Below is a small trained network, with its code and all its weights. Each question gives an input and a class and asks what happens when units are switched off, that is, made to give their printed mean instead of their output.

import numpy as np


def w(rows, s, z=0):
    codes = np.array(rows[::2]) - 128.0
    scale = np.full(codes.shape[1], s)
    scale[-1] = z or s
    return codes * scale


def norm(h):
    return h / np.sqrt((h * h).mean(-1, keepdims=True) + 1e-5)


def f(y):
    return np.maximum(y, 0)


def log_softmax(a):
    a = a - a.max(-1, keepdims=True)
    return a - np.log(np.exp(a).sum(-1, keepdims=True))


def net(x, mask):
    res = np.array(x, float).reshape(1, 8) / 4 @ E
    u = 0
    for l in range(4):
        y = f(norm(res) @ A[l][:, :-1].T + A[l][:, -1])
        res = res + np.where(mask[u : u + 5], y, B[l][:, -1]) @ B[l][:, :-1]
        u += 5
    return log_softmax(norm(res)[-1] @ U[:, :-1].T + U[:, -1])


A, B = {}, {}
E = w([
[93,170,235,163,159,108,150,61,47],'x0',
[107,136,112,145,155,130,135,148,105],'x1',
[253,162,153,253,128,111,51,161,95],'x2',
[121,135,109,146,152,128,188,173,93],'x3',
[116,92,151,125,123,129,126,155,156],'x4',
[140,134,101,113,152,234,32,115,129],'x5',
[133,15,84,123,141,125,81,82,63],'x6',
[158,127,130,114,105,124,150,119,133],'x7',
],0.0067)
A[0] = w([
[155,173,165,95,46,177,167,145,172,148],'0.n0',
[92,105,158,161,122,85,198,96,150,229],'0.n1',
[150,155,136,113,175,232,143,110,145,87],'0.n2',
[125,183,98,131,148,250,90,123,78,2],'0.n3',
[75,107,101,113,111,1,187,122,163,103],'0.n4',
],0.0073,0.0014)
B[0] = w([
[94,142,104,152,117,143,120,158,117,225],'0.n0',
[135,164,107,137,146,192,109,79,122,223],'0.n1',
[88,28,157,249,56,86,254,140,143,199],'0.n2',
[133,50,173,134,98,123,147,175,244,236],'0.n3',
[122,66,127,168,114,125,93,97,166,253],'0.n4',
],0.008,0.0046)
A[1] = w([
[104,200,160,137,117,169,150,156,184,141],'1.n0',
[119,84,162,61,162,87,155,156,173,71],'1.n1',
[115,187,55,213,140,3,154,81,139,132],'1.n2',
[148,92,121,161,210,161,111,61,82,254],'1.n3',
[149,127,12,109,138,73,78,157,188,64],'1.n4',
],0.0068,0.0022)
B[1] = w([
[120,209,31,146,64,111,48,141,40,244],'1.n0',
[179,138,117,204,139,130,151,114,37,169],'1.n1',
[132,66,122,175,93,136,81,115,255,224],'1.n2',
[156,155,119,136,64,145,121,167,80,252],'1.n3',
[112,130,62,83,160,91,104,192,116,225],'1.n4',
],0.0091,0.0042)
A[2] = w([
[2,123,88,86,136,158,180,93,163,95],'2.n0',
[55,157,73,50,150,178,151,86,147,65],'2.n1',
[116,155,227,168,143,144,137,78,81,163],'2.n2',
[190,169,138,143,185,99,82,163,129,4],'2.n3',
[157,73,143,69,99,104,106,150,62,154],'2.n4',
],0.0097,0.0019)
B[2] = w([
[199,145,167,152,109,111,95,130,142,253],'2.n0',
[150,96,151,124,122,47,112,122,100,193],'2.n1',
[86,123,66,6,187,111,162,148,187,225],'2.n2',
[175,120,190,152,157,134,87,201,130,187],'2.n3',
[95,198,91,192,145,140,138,115,108,209],'2.n4',
],0.013,0.0048)
A[3] = w([
[156,175,155,158,69,156,87,138,217,120],'3.n0',
[223,164,128,137,126,143,149,162,97,184],'3.n1',
[93,90,68,72,55,61,177,88,1,136],'3.n2',
[114,135,50,223,83,143,98,91,219,252],'3.n3',
[72,205,43,59,97,113,102,170,126,149],'3.n4',
],0.0081,0.0031)
B[3] = w([
[75,101,198,95,146,111,80,3,140,199],'3.n0',
[103,132,222,82,48,5,168,46,126,165],'3.n1',
[142,136,163,204,86,86,68,215,117,150],'3.n2',
[41,142,144,36,154,219,200,91,64,246],'3.n3',
[124,191,10,73,110,187,184,238,71,179],'3.n4',
],0.0062,0.014)
U = w([
[254,117,227,153,98,65,67,130,116,104],'0',
[50,205,83,197,74,163,108,101,33,148],'1',
[151,124,24,33,164,104,159,178,171,57],'2',
[77,110,130,121,100,164,127,111,103,253],'3',
[99,22,120,179,137,233,153,26,250,24],'4',
],0.0083,0.0028)

Each question gives the input, the list of numbers given to net, and the class t.
The units are the neurons (one row each of A and B). Each row of codes is followed by its name. A weight is (code - 128) times the scale printed after its matrix; where a second scale follows, it is the last column's (A, B and U).
mask holds one flag per neuron, layer by layer. A switched-off neuron (its flag False) gives its mean, the last column of its row in B, instead of its output. The means were averaged over made-up inputs and are rounded, as every weight is.
A unit's drop is (log p(t) with every unit on - log p(t) with that unit switched off) / (log p(t) with every unit on - log p(t) with every unit switched off).
The circuit of an input: a set's keep is (log p(t) with only the set's units on - log p(t) with every unit switched off) / (log p(t) with every unit on - log p(t) with every unit switched off). Starting from the 12 units with the biggest drops (on a tie, the unit counted first), units are removed one at a time, each time the one whose removal leaves the highest keep (on an exact tie, the one counted first), for as long as the keep stays at least 0.8.
units of the circuit, in order: the units of the circuit, biggest drop first
top k neurons: the k neurons with the biggest drops, biggest first
top k neurons in layer l: the k neurons of layer l with the biggest drops, biggest first
input [2,-1,-3,0,3,-4,-6,8], class 1: units of the circuit, in order	[1.n0 0.n1]
input [-6,-3,-8,-4,-3,-5,5,-3], class 0: top 2 neurons	[2.n1 2.n0]
input [6,7,4,-7,0,-6,0,-8], class 2: units of the circuit, in order	[2.n2]
input [-6,1,-3,4,-1,-7,2,6], class 4: top 3 neurons	[0.n4 1.n0 2.n2]
input [-3,4,-3,-1,4,-8,-8,-2], class 1: units of the circuit, in order	[1.n0 2.n2]
input [-4,-4,2,-6,4,-5,7,-7], class 1: units of the circuit, in order	[2.n4 1.n2]
input [6,0,-5,-6,0,-8,-1,6], class 4: units of the circuit, in order	[0.n4 1.n2 1.n0]
input [-6,3,-7,-8,-6,-2,2,-6], class 0: units of the circuit, in order	[2.n1 2.n0]
input [-4,-1,5,-6,-7,-8,7,5], class 4: units of the circuit, in order	[1.n2 1.n0]
input [-1,-7,-8,3,1,2,-7,8], class 0: units of the circuit, in order	[2.n0 2.n1]
input [-6,8,-7,-3,7,-6,8,8], class 1: top 3 neurons	[2.n4 1.n1 0.n3]
input [-2,5,-4,-6,2,-4,-8,8], class 1: units of the circuit, in order	[1.n0 2.n2]
input [-5,0,4,-8,-1,-8,-6,-1], class 4: units of the circuit, in order	[1.n2 3.n0]
input [2,5,8,2,-4,-1,-3,3], class 0: units of the circuit, in order	[2.n3]
input [-1,-3,1,-2,1,3,4,6], class 1: units of the circuit, in order	[2.n4 1.n2]
input [3,-4,-6,3,4,-7,-2,-6], class 4: top 4 neurons	[0.n4 1.n4 1.n2 1.n1]
input [3,-4,-6,-8,5,3,7,2], class 1: top 2 neurons in layer 0	[0.n1 0.n0]
input [6,-3,-2,-4,0,-7,-1,-1], class 4: top 3 neurons	[0.n4 1.n2 1.n0]
input [-6,-5,6,-1,-3,4,0,-1], class 0: top 3 neurons	[2.n3 2.n2 1.n2]
input [-5,-3,-3,-6,0,-5,-7,6], class 1: top 2 neurons	[1.n0 2.n2]
input [2,2,4,6,-5,-3,-3,-7], class 3: top 3 neurons in layer 1	[1.n2 1.n4 1.n1]
input [-4,-8,4,-5,5,-8,8,6], class 1: top 2 neurons	[2.n4 0.n2]
input [6,-2,-6,-6,6,-3,0,0], class 0: top 3 neurons in layer 3	[3.n3 3.n4 3.n2]
